In the rows, 128 means zero.
Facts:
J_207 | dreflo J_909 J_974
J_797 | vimir 280
J_745 | vimir 280
J_575 | vimir 831
J_241 | vimir 831 | dreflo J_514 J_74
J_277 | vimir 831
J_340 | dreflo J_96 J_268 J_505
J_266 | dreflo J_797 J_77 J_338 J_490
J_268 | vimir 831
J_970 | vimir 831
J_354 | vimir 280
J_370 | vimir 831 | dreflo J_568
J_863 | vimir 831
J_68 | vimir 280
J_294 | vimir 280
J_591 | vimir 831 | dreflo J_620 J_268 J_874
J_772 | vimir 280
J_873 | vimir 280
J_922 | vimir 280 | dreflo J_367
J_351 | vimir 280 | dreflo J_314 J_514
J_699 | dreflo J_863
J_178 | vimir 831 | dreflo J_275 J_853
J_367 | vimir 280
J_222 | vimir 831 | dreflo J_575 J_314 J_425 J_74
J_636 | vimir 280
J_122 | vimir 280
J_595 | dreflo J_155 J_520 J_636 J_853
J_963 | vimir 831 | dreflo J_989 J_536
J_147 | vimir 831 | dreflo J_144
J_334 | vimir 280 | dreflo J_797 J_155 J_225
J_743 | vimir 280
J_941 | vimir 280 | dreflo J_67
J_642 | vimir 831 | dreflo J_314
J_144 | vimir 831
J_853 | vimir 280
J_63 | vimir 831
J_505 | vimir 280
J_679 | vimir 831 | dreflo J_620 J_225 J_268
J_721 | vimir 831 | dreflo J_112 J_425 J_536
J_794 | vimir 831 | dreflo J_138
J_716 | vimir 280
J_669 | vimir 831 | dreflo J_797 J_974 J_67 J_632
J_924 | vimir 831
J_77 | vimir 831
J_245 | vimir 831
J_263 | dreflo J_420 J_151 J_628
J_200 | vimir 831
J_447 | vimir 831 | dreflo J_23 J_107
J_458 | vimir 831 | dreflo J_520 J_909
J_192 | vimir 280
J_297 | dreflo J_367 J_275 J_627
J_74 | vimir 280
J_838 | dreflo J_873
J_514 | vimir 280
J_155 | vimir 280
J_239 | vimir 831
J_490 | vimir 831
J_787 | vimir 280 | dreflo J_68 J_745 J_275 J_505
J_352 | dreflo J_863 J_122
J_727 | vimir 280 | dreflo J_245 J_632
J_520 | vimir 831
J_96 | vimir 280
J_269 | vimir 280 | dreflo J_873
J_637 | vimir 831
J_308 | vimir 280 | dreflo J_425 J_874
J_551 | vimir 280
J_298 | vimir 831 | dreflo J_301 J_192 J_294 J_745 J_974 J_490 J_67
J_711 | dreflo J_772 J_294 J_200 J_122
J_146 | vimir 280
J_507 | dreflo J_924
J_418 | vimir 280
J_840 | vimir 831 | dreflo J_190
J_23 | vimir 280
J_225 | vimir 280
J_900 | vimir 280 | dreflo J_294 J_63
J_214 | vimir 280 | dreflo J_138
J_990 | vimir 831 | dreflo J_637 J_603
J_314 | vimir 280
J_425 | vimir 831
J_301 | vimir 831
J_275 | vimir 280
J_568 | vimir 280
J_739 | dreflo J_23 J_107 J_743 J_146
J_536 | vimir 831
J_338 | vimir 831
J_620 | vimir 831
J_221 | vimir 831 | dreflo J_716
J_980 | dreflo J_425 J_853
J_874 | vimir 831
J_894 | vimir 280 | dreflo J_190 J_245
J_4 | vimir 831 | dreflo J_239 J_970
J_311 | vimir 280 | dreflo J_603 J_63 J_275
J_628 | vimir 280
J_836 | vimir 280 | dreflo J_418 J_192 J_190 J_632
J_974 | vimir 831
J_632 | vimir 280
J_965 | vimir 280 | dreflo J_520 J_112 J_144
J_464 | vimir 831 | dreflo J_354 J_63
J_820 | vimir 831 | dreflo J_418
J_603 | vimir 831

Known rows:
[125 140 132 135 139 107 137 139 145 131 132 121 106 128 133 135 128 122
 133 136 129 137 127 127 114 105 143 132 125 115 146 128 106 154] -> J_96
[136 107 115 122 127 150 122 126 130 132 129 120 131 141 132 123 126 135
 118 131 125 125 129 133 134 133 118 137 141 144 123 140 137 107] -> J_370
[152 112 153  84 132 127 107  79  99 121  72 155 127 118 135  92 172 161
  74 140 120 154 170 135 109 155 113 157  96 171  95 118 159 119] -> J_669
[113 152 141 118 123 148 171 154 188 162  84 140 126 169 122 125 135 137
 167 102 141 118 167 103 110 162 137  89 191 108 120 147 151 140] -> J_965
[130 175 109  98  74 137 112  97  80 157 130 153 107  99  72  97  70 143
 158 123 146 112 127 130 144 156 137 103 135  96 136  90 131  94] -> J_980
[138 117 113 113 117 175 163 129 177 137  78 129 153 158 136 109 137 168
 127 120 132 117 161 124 117 171 130 102 182 143 121 149 165 115] -> J_458
[121 137 136 151 127 110 138 137 135 136 131 113 111 126 131 129 143 113
 136 132 123 137 115 130 119 112 137 135 118 109 132 128 112 151] -> J_68
[121 121 135 133 115 114 136 114 141 159 121 123 129  77 153 103 125 124
 128 136  91 122 125 128 112  87 141 117 128  91  97 105 112 150] -> J_787
[143 132 106 106  90 159 100 112  99 168 127 140  85 160  79 106  87 135
 128 121 156 108 131 140 149 166 133 116 159 129 153 125 129  75] -> J_721
[101 136 133 139 148 114 106 143 134 131 131 105  93 117 108 154 170 107
 140 121 123 127 135 128 145 142 127 100 125 136 142 122 100 164] -> J_122
[165  87  96  96 113 189 101 101  87  94 121 137 150 140 141 131 127  94
 154 140 142 152 152 134 134  87 130  98 149 135 124 188 135 119] -> J_642
[153  94 103 110 111 175 105 111 101  99 126 132 148 143 136 130 129 108
 146 139 140 145 141 129 132  94 129 108 143 142 130 173 136 120] -> J_241
[129 112 113 125 125 161 151 138 165 132 107 120 149 167 138 131 127 144
 128 112 133 106 145 124 127 161 121 110 178 137 123 151 154 103] -> J_147
[119 136 138 146 136 112 140 140 138 139 133 118 106 136 125 134 144 116
 138 131 131 138 125 125 117 122 135 127 125 114 140 133 111 148] -> J_716
[122 131 176  88 129  80 150 111 103 152 102 130 112 127 144 149 136 111
 143 141 122 124 146  94 109 121 112 143 117 143 105 135 118 112] -> J_727
[115 172 114 120  91 135 167 125 153 129  99 133 156 107 116 108  94 165
 156 119 136 119 148 117 114 162 142  99 154 111 127 106 163 125] -> J_595
[144 106 116 142 124 136 126 122 126 117 124 120 118 140 127 113 148 134
 101 134 132 137 116 149 133 138 121 152 111 149 142 130 144 121] -> J_490
[132 138 165 103 140 117 108 112 105 145  93 163 104 104 122 109 174 138
 103 129 126 155 167 134 113 124 126 137 105 122  94 119 134 158] -> J_941

Rows:
No name comes twice in this set of rows, the named rows included.
[144 112 127 123 125 137 125 109 124 114 105 135 123 136 131 102 163 150
  93 133 126 141 134 151 121 152 125 152 113 151 127 135 152 134]  J_974
[139 113 118 124 108 144 117 121 120 144 130 126 110 146 108 123 113 136
 117 120 136 116 122 135 142 153 117 136 139 140 137 128 127  97]  J_963
[133 104  90 125  75 144 135  95 120 177 120 100 139  72 137  73 102 142
 130 136  91  99 102 142 118 125 129 114 149 101  99  99 146 100]  J_178
[137 142 144 132 142 107 132 127 133 135 107 139 108 121 138 114 157 139
 117 137 127 149 144 132 106 123 140 137 105 123 131 122 121 165]  J_797
[137 153 135  95 114 131  86 114 100 177 130 150  55 133  83 131  78 135
 138 122 143 125 147 114 143 127 156 117 140  96 145 111  91 112]  J_308
[118 125 128 123 116 113 142 125 136 153 123 108 129  82 137 112 139 118
 154 143 100 138 130 121 104  88 129 114 133 101 106 113 122 145]  J_922
[125 134 162 116 138  86 142 117 117 141 108 136 107 132 133 136 156 112
 134 142 129 140 135 114 115 123 127 154 104 137 122 133 122 133]  J_632
[167 104  90  95  92 184  90  97  67 121 128 142 104 143 101 118 106 101
 155 133 155 138 143 142 145 103 135 107 143 129 146 167 128  90]  J_222
[138 165 149 124 130 117 111 105 100  92 109 161 149 102 114 104 149 156
 100 127 137 150 144 148 125 153 125 149  80 137 120 107 151 145]  J_67
[120 149 127 134  94 114 152 125 130 182 118 116  92 102 107  91 123 129
 152 133 120 136 124 129 111 132 144 120 134  89 139 104 122 134]  J_853
[133 130 129 134 132 131 132 133 119 116 123 133 127 136 136 141 155  97
 159 140 141 156 140 127 121  85 140 108 125 112 133 174 113 156]  J_514

The same things again, as new rows of numbers:
Known rows:
[120 175 132 135 139 102 121 105 124 136 123 162 120 100 108 128 110 113
 125 149 124 202 103 124 115 141 119 133 111 123 132 151 150 171 123 121
 118 149] -> J_67
[128  98 122 119 111 161 117 118 135 106 125 115 124 177 112 116 134 153
 125 175 104 115 121 120 129  95 138 117 174 101 106 117 144 149 103 118
 115 107] -> J_464
[118  98 131 120 138 128 114 108 119 105 115 146 125 100 166 121 116 111
 125 132 161 123 110 123 147 125 119 115 125 108 108 152 120 109 117 148
 116 115] -> J_207
[163 129 127 123 110 103 120 205 124 108 129 118 135 149 118 119 178 211
 121 104 106 116 175 133 152 106 125 131 110 206 159 117 111 103 117 138
 122 113] -> J_351
[135 110 128 117 122 104 139 132 123 124 119 139 126 105 117 112 127 106
 124 102 131 107 149 127 119 201 136 115 113 142 148 117 108  89 134 146
 115 130] -> J_989
[114 117 127 121 109 132 122 125 123 103 121 124 119 117 123 115 128 118
 121 112 105 110 117 128 144 142 121 124 113 140 113 113 110 116 121 119
 136 139] -> J_551
[133 107 123 136 130 111 127 119 120 153 119 129 122 127 113 109 120 110
 131 143 109 130 104 127 133 147 204 133 147 112 102 118 126 172 121 120
 113 111] -> J_627
[117 112 124 127 124 113 112 115 129 108 122 122 124 137 111 112 115 106
 122 122 110 107 125 126 141 125 123 119 110 124 115 115 100 110 125 123
 123 124] -> J_746
[153 113 132 127 144 112 111 209 175 113 121 131 124 195 114 119 184 166
 123 100 128 112 196 125 106  96 117 126 115 187 167 119 123  95 118 148
 114 110] -> J_241
[192 104 127 118 148 107 116 155 126 108 123 137 128 116 143 110 109 184
 126  97 147 109 119 128 148 131 127 116 115 131 130 113 104  90 111 191
 115 116] -> J_980
[115  99 118 119 121 151 108 129 138 105 125 118 126 178 120 119 126 108
 124 125 118 111 153 127 114  95 118 119 109 119 117 113 102 107 120 116
 124 116] -> J_370
[123 154 128 123 148 129 113 106 123 139 133 147 117  98 127 140 116 106
 124 135 162 173 115 123 106  96 123 124 113 114 138 141 140 130 115 123
 124 116] -> J_338
[115  94 122 122 127 120 110 121 145 106 120 121 120 164 124 112 119 118
 119 124  98 111 127 121 150 109 125 115 113 135 111 113 116 116 117 118
 123 126] -> J_838
[113 104 119 124 113 142 103 125 121 110 125 112 125 137 127 118 132 132
 127 111  99 113 135 125 152 119 118 116 121 142 108 115 103 117 114 115
 132 125] -> J_269
[122 151 123 125 110 123 147 126 117 116 121 121 124 115 108 114 136 108
 126 112 107 107 127 131 124 173 121 142 108 148 124 116 104 120 158 122
 158 174] -> J_873
[134 101 125 123 115 117 164 118 122 124 121 133 128 100 147 126 115 110
 121 104 166 131 108 127 127 220 122 116 128 116 129 120 126  96 136 134
 114 112] -> J_636
[118 105 128 123 107 152 113 110 118 109 126 113 126 109 106 149 124 187
 126 165 109 113 112 141 164  99 117 117 216 105 100 146 122 157 115 120
 113 114] -> J_900
[123 171 137 123 135 123 111 112 119 158 137 151 122  99 114 146 113 111
 129 148 157 202 105 122 100 100 117 126 119 113 147 151 165 152 115 118
 122 120] -> J_490

Rows:
No name comes twice in this set of rows, the named rows included.
[134 142 137 123 110 104 181 122 129 189 121 120 146  96 110 129 114 111
 132 129 106 167 109 126 121 175 212 164 186 102 107 118 155 184 137 113
 120 116]  J_275
[126 194 125 121 112 136 120 108 123 155 126 120 121  98 106 150 177 109
 135 150 102 146 146 193 126 148 137 122 175 113 155 208 104 106 121 121
 110 139]  J_122

The same things again, as new rows of numbers:
Known rows:
[136 163 136 136 156  96 123 162 122  90 111 128 127 123 156] -> J_370
[164 146 169 132 166  45 116 161 202  62 155 102 128  79  89] -> J_794
[134 170 128 116  62 152 138  94 138 116 142 130 128  85 150] -> J_334
[101 200 112  93 117 175  93  96 118 139 137 159 101  60  94] -> J_308
[ 93 167 149 124 131  87 108 127 144 180 142 126 132 131 169] -> J_711
[111 163 158 132 173 116 177 166 122  86 138 103 126 115 169] -> J_147
[166 119 114 137 172  71 126 133 103 151 111 112 112 182 122] -> J_63
[149 173 136 157 155  82 126 154 114  96 127 130 128 135 155] -> J_990
[139 115 110 123 179 125 124 160 119 121  88 116 101 142 106] -> J_536
[120 150 142 149 102 120 116 149 173 144 138 153 117 108 174] -> J_266
[147 100 114 130 168 118 128 161 121 110  98 112 116 149 128] -> J_239
[ 98 159 151 149 119 121 111 146 149 139 157 138 136 116 154] -> J_507
[148  93 111 114  76 153 140  88 143 152 109 132 129 113 122] -> J_797
[113 195 127 114 198 126 119 172 120 112 101 156  88  82 115] -> J_721
[133  85 113 108 120 164 127  79 107 148 144 139 148 110 106] -> J_74
[ 62  82 116 107 133 137 105 132 154  93 163 164 115 206 118] -> J_190
[156 152 127 129 214 128  88 156  93 103 140 184 128  68 156] -> J_222
[110  92 127 136 130 142 122 146 146 165 133 125 117 153 129] -> J_420

Rows:
No name comes twice in this set of rows, the named rows included.
[129  89 125 160 124 143 122 144 136 156 142 123 123 157 114]  J_627
[154  92 115 128 183 120 122 156 119 117 102 120 111 141 129]  J_575
[154 121  91 118 174 133 101 158 125 116  91  96  88 137 121]  J_874
[128 162 164 139 165 120 208 173 127  94 131 123 114 105 181]  J_458
[122 186 138 117  88  78 124  53 108 174 151 147 143 120 132]  J_900
[ 70 144 131  97  74 121 126  72 141  69 150 192 143 139 134]  J_836
[150 195 103 122 132 138  74 155 129  65 134  70  84 113 188]  J_591
[ 86 150 123 122 153  94 121 152 133  29 132 170 124 170 148]  J_840
[133 109 116  97 100 113 132  65 122 183 116 127 130 141 110]  J_294
[119  84 144 138 131 153 171 151 158 160 140 121 113 142 142]  J_909
[135 198 139 167  76  93 135  72  86 156 174 147 133 145 104]  J_311
[124 164 132 129 155  94 123 159 131  65 120 146 129 140 156]  J_820
[107 147 172 160 112  96  97 218  84  82  71 113 163  95 136]  J_447
[165 116  93 115 146 146  94 161 127  89 119  55  88 154 162]  J_268
[155 140 144 142 186 109 112 151 101  86 148 151 150  92 175]  J_241

